Here is a tiny trained network, its code and every weight. The questions are about switching its units off for an input and a target symbol, where a switched-off unit gives its printed mean instead of its output.

import numpy as np


def w(rows, s, z=0):
    codes = np.array(rows[::2]) - 128.0
    scale = np.full(codes.shape[1], s)
    scale[-1] = z or s
    return codes * scale


def f(y):
    return np.maximum(y, 0)


def softmax(a):
    e = np.exp(a - a.max(-1, keepdims=True))
    return e / e.sum(-1, keepdims=True)


def log_softmax(a):
    a = a - a.max(-1, keepdims=True)
    return a - np.log(np.exp(a).sum(-1, keepdims=True))


def net(x, mask):
    ids = ['αγδεθξπστω'.index(c) for c in x.split()]
    T = len(ids)
    res = E[ids] + P[:T]
    u = 0
    for l in range(2):
        q, k, v = (res @ M[l].T for M in (Q, K, V))
        z = softmax(np.where(np.tri(T) > 0, q @ k.T / 3**0.5, -1e9)) @ v
        res = res + np.where(mask[u], z, O[l][:, -1]) @ O[l][:, :-1]
        u += 1
        y = f(res @ A[l][:, :-1].T + A[l][:, -1])
        res = res + np.where(mask[u : u + 16], y, B[l][:, -1]) @ B[l][:, :-1]
        u += 16
    return log_softmax(res[-1] @ U[:, :-1].T + U[:, -1])


Q, K, V, O, A, B = {}, {}, {}, {}, {}, {}
E = w([
[57,164,138,88],'α',
[89,169,139,101],'γ',
[62,137,117,205],'δ',
[106,146,155,120],'ε',
[79,148,132,126],'θ',
[51,127,157,130],'ξ',
[133,126,172,158],'π',
[149,115,165,210],'σ',
[127,11,190,76],'τ',
[87,128,39,72],'ω',
],0.012)
P = w([
[213,198,170,108],'0',
[42,115,132,188],'1',
[40,104,137,190],'2',
[75,97,132,195],'3',
[97,89,133,194],'4',
[108,77,133,179],'5',
[120,63,128,175],'6',
[137,51,135,182],'7',
[154,38,133,176],'8',
[169,21,128,165],'9',
[162,11,130,167],'10',
[175,2,122,185],'11',
],0.0053)
Q[0] = w([
[89,7,187,127],'L0H1',
[155,141,152,85],'L0H1',
[36,180,198,223],'L0H1',
],0.014)
K[0] = w([
[244,126,127,48],'L0H1',
[140,159,98,141],'L0H1',
[135,7,51,139],'L0H1',
],0.014)
V[0] = w([
[136,132,8,65],'L0H1',
[114,34,125,96],'L0H1',
[88,87,83,141],'L0H1',
],0.011)
O[0] = w([
[164,116,2,126,3],'L0H1',
[164,109,123,14,180],'L0H1',
[50,93,95,88,172],'L0H1',
],0.0092,0.0049)
A[0] = w([
[52,111,89,135,100],'L0N1',
[137,55,37,153,149],'L0N2',
[74,78,109,72,5],'L0N3',
[177,101,138,255,191],'L0N4',
[84,30,111,122,220],'L0N5',
[118,125,178,42,243],'L0N6',
[166,86,99,190,175],'L0N7',
[132,134,131,203,161],'L0N8',
[190,128,101,164,65],'L0N9',
[119,158,184,137,51],'L0N10',
[119,184,126,110,24],'L0N11',
[76,166,100,103,86],'L0N12',
[119,107,123,154,93],'L0N13',
[73,121,206,167,221],'L0N14',
[71,169,115,136,114],'L0N15',
[104,93,166,129,4],'L0N16',
],0.0079,0.002)
B[0] = w([
[111,134,163,222,165],'L0N1',
[78,162,192,205,144],'L0N2',
[189,134,230,60,151],'L0N3',
[46,107,3,42,182],'L0N4',
[217,102,28,74,202],'L0N5',
[170,106,63,237,188],'L0N6',
[157,116,143,83,143],'L0N7',
[104,120,178,78,165],'L0N8',
[128,114,216,67,129],'L0N9',
[80,112,206,178,160],'L0N10',
[162,179,148,125,129],'L0N11',
[129,192,124,125,141],'L0N12',
[131,101,151,137,140],'L0N13',
[36,2,159,186,254],'L0N14',
[107,135,148,194,156],'L0N15',
[166,158,223,84,158],'L0N16',
],0.0098,0.0086)
Q[1] = w([
[76,140,116,131],'L1H1',
[120,142,62,122],'L1H1',
[130,4,75,202],'L1H1',
],0.016)
K[1] = w([
[169,145,120,126],'L1H1',
[165,139,177,176],'L1H1',
[200,5,118,132],'L1H1',
],0.014)
V[1] = w([
[152,142,110,255],'L1H1',
[10,129,94,188],'L1H1',
[223,184,242,181],'L1H1',
],0.01)
O[1] = w([
[73,57,27,177,123],'L1H1',
[96,112,51,65,251],'L1H1',
[212,63,94,254,30],'L1H1',
],0.0087,0.013)
A[1] = w([
[172,37,90,84,168],'L1N1',
[153,62,148,126,196],'L1N2',
[171,228,1,87,144],'L1N3',
[152,106,55,126,98],'L1N4',
[122,89,94,64,72],'L1N5',
[173,115,104,80,136],'L1N6',
[145,136,10,105,193],'L1N7',
[125,201,225,141,158],'L1N8',
[123,96,147,121,30],'L1N9',
[129,196,140,92,92],'L1N10',
[173,102,64,227,62],'L1N11',
[150,128,56,111,2],'L1N12',
[181,161,63,69,94],'L1N13',
[138,176,44,79,117],'L1N14',
[57,227,41,205,155],'L1N15',
[138,32,37,168,174],'L1N16',
],0.0074,0.0032)
B[1] = w([
[127,174,99,187,189],'L1N1',
[59,144,67,108,178],'L1N2',
[116,219,216,49,150],'L1N3',
[94,126,190,98,147],'L1N4',
[215,132,171,164,249],'L1N5',
[131,143,172,124,140],'L1N6',
[231,136,56,169,188],'L1N7',
[166,61,81,129,162],'L1N8',
[183,141,156,135,151],'L1N9',
[70,89,161,134,142],'L1N10',
[136,169,248,53,153],'L1N11',
[151,79,155,86,138],'L1N12',
[150,177,202,123,139],'L1N13',
[179,94,39,120,176],'L1N14',
[246,114,193,67,188],'L1N15',
[47,173,117,183,208],'L1N16',
],0.013,0.011)
U = w([
[120,216,254,186,25],'α',
[133,121,164,146,69],'γ',
[158,28,50,84,79],'δ',
[112,142,126,148,124],'ε',
[183,40,153,177,168],'θ',
[86,190,110,199,252],'ξ',
[103,110,150,140,119],'π',
[84,91,222,38,130],'σ',
[157,83,191,163,77],'τ',
[168,228,182,110,214],'ω',
],0.0045,0.0026)

Each question gives the input, a string of symbols that net reads in full, and the target symbol t.
The units are the heads (3 rows each of Q, K, V and O) and the neurons (one row each of A and B). Each row of codes is followed by its name. A weight is (code - 128) times the scale printed after its matrix; where a second scale follows, it is the last column's (O, A, B and U).
mask holds one flag per unit, layer by layer, with each layer's heads first. A switched-off unit (its flag False) gives its mean, the last column of its rows in O or B, instead of its output. The means were averaged over made-up inputs and are rounded, as every weight is.
A unit's drop is (log p(t) with every unit on - log p(t) with that unit switched off) / (log p(t) with every unit on - log p(t) with every unit switched off).
The circuit of an input: a set's keep is (log p(t) with only the set's units on - log p(t) with every unit switched off) / (log p(t) with every unit on - log p(t) with every unit switched off). Starting from the 12 units with the biggest drops (on a tie, the unit counted first), units are removed one at a time, each time the one whose removal leaves the highest keep (on an exact tie, the one counted first), for as long as the keep stays at least 0.8.
circuit, biggest first: the units of the circuit, biggest drop first
unit that matters most: the unit with the biggest drop
k most important neurons: the k neurons with the biggest drops, biggest first
k most important neurons of layer l: the k neurons of layer l with the biggest drops, biggest first
input σ π π σ δ δ ξ τ θ θ, target ξ: circuit, biggest first => L0H1; L0N6; L1H1; L1N16
input ξ γ ε ω, target ω: 2 most important neurons of layer 1 => L1N3; L1N15
input δ ω δ α, target ω: unit that matters most => L0H1
input ω σ σ ω γ γ, target ω: circuit, biggest first => L0H1; L1N3; L0N14
input ω γ ε ε σ δ γ ω δ, target ω: circuit, biggest first => L0H1; L0N14; L1N3
input δ δ ξ σ γ γ γ τ ω ξ, target θ: circuit, biggest first => L1H1; L0N3; L0N4
input ω δ γ γ ε δ ω σ σ, target ω: circuit, biggest first => L0H1; L0N4; L0N14; L1N3
input σ τ ξ δ α, target ξ: circuit, biggest first => L0N6; L1H1; L0H1; L1N16
input ω ω ε, target ω: circuit, biggest first => L0H1; L0N14; L1N3
input δ α ξ γ δ δ γ σ δ π δ ω, target ω: circuit, biggest first => L0N14; L1N3; L1N13
input σ π δ ξ δ δ ω σ, target ω: 2 most important neurons of layer 1 => L1N3; L1N13
input δ ε δ ξ τ ξ δ γ σ γ δ γ, target θ: circuit, biggest first => L1H1; L1N8; L0H1; L0N3
input γ γ ω δ δ σ δ σ ω ω θ π, target ω: 4 most important neurons => L0N14; L1N3; L0N4; L1N13
input δ σ θ δ τ τ δ σ, target θ: circuit, biggest first => L1H1; L1N8; L0H1; L0N3
input γ σ σ σ γ γ ξ ω ξ, target ω: 3 most important neurons => L0N14; L1N3; L1N13
input π ξ ω δ σ δ σ ξ, target σ: 3 most important neurons of layer 0 => L0N4; L0N1; L0N7
input δ σ γ δ ξ σ δ δ τ δ, target θ: 2 most important neurons of layer 1 => L1N8; L1N16
input ξ δ θ δ δ δ, target δ: 2 most important neurons of layer 1 => L1N14; L1N7
input σ σ ε, target σ: 2 most important neurons => L0N4; L0N14
input τ ξ γ, target α: unit that matters most => L0N6
input γ δ δ σ σ ω α, target ω: 2 most important neurons => L0N14; L1N3
input σ δ α δ α τ τ ω γ σ δ γ, target ξ: unit that matters most => L0H1
input δ σ δ σ σ δ δ α γ δ α, target δ: 2 most important neurons of layer 1 => L1N14; L1N16
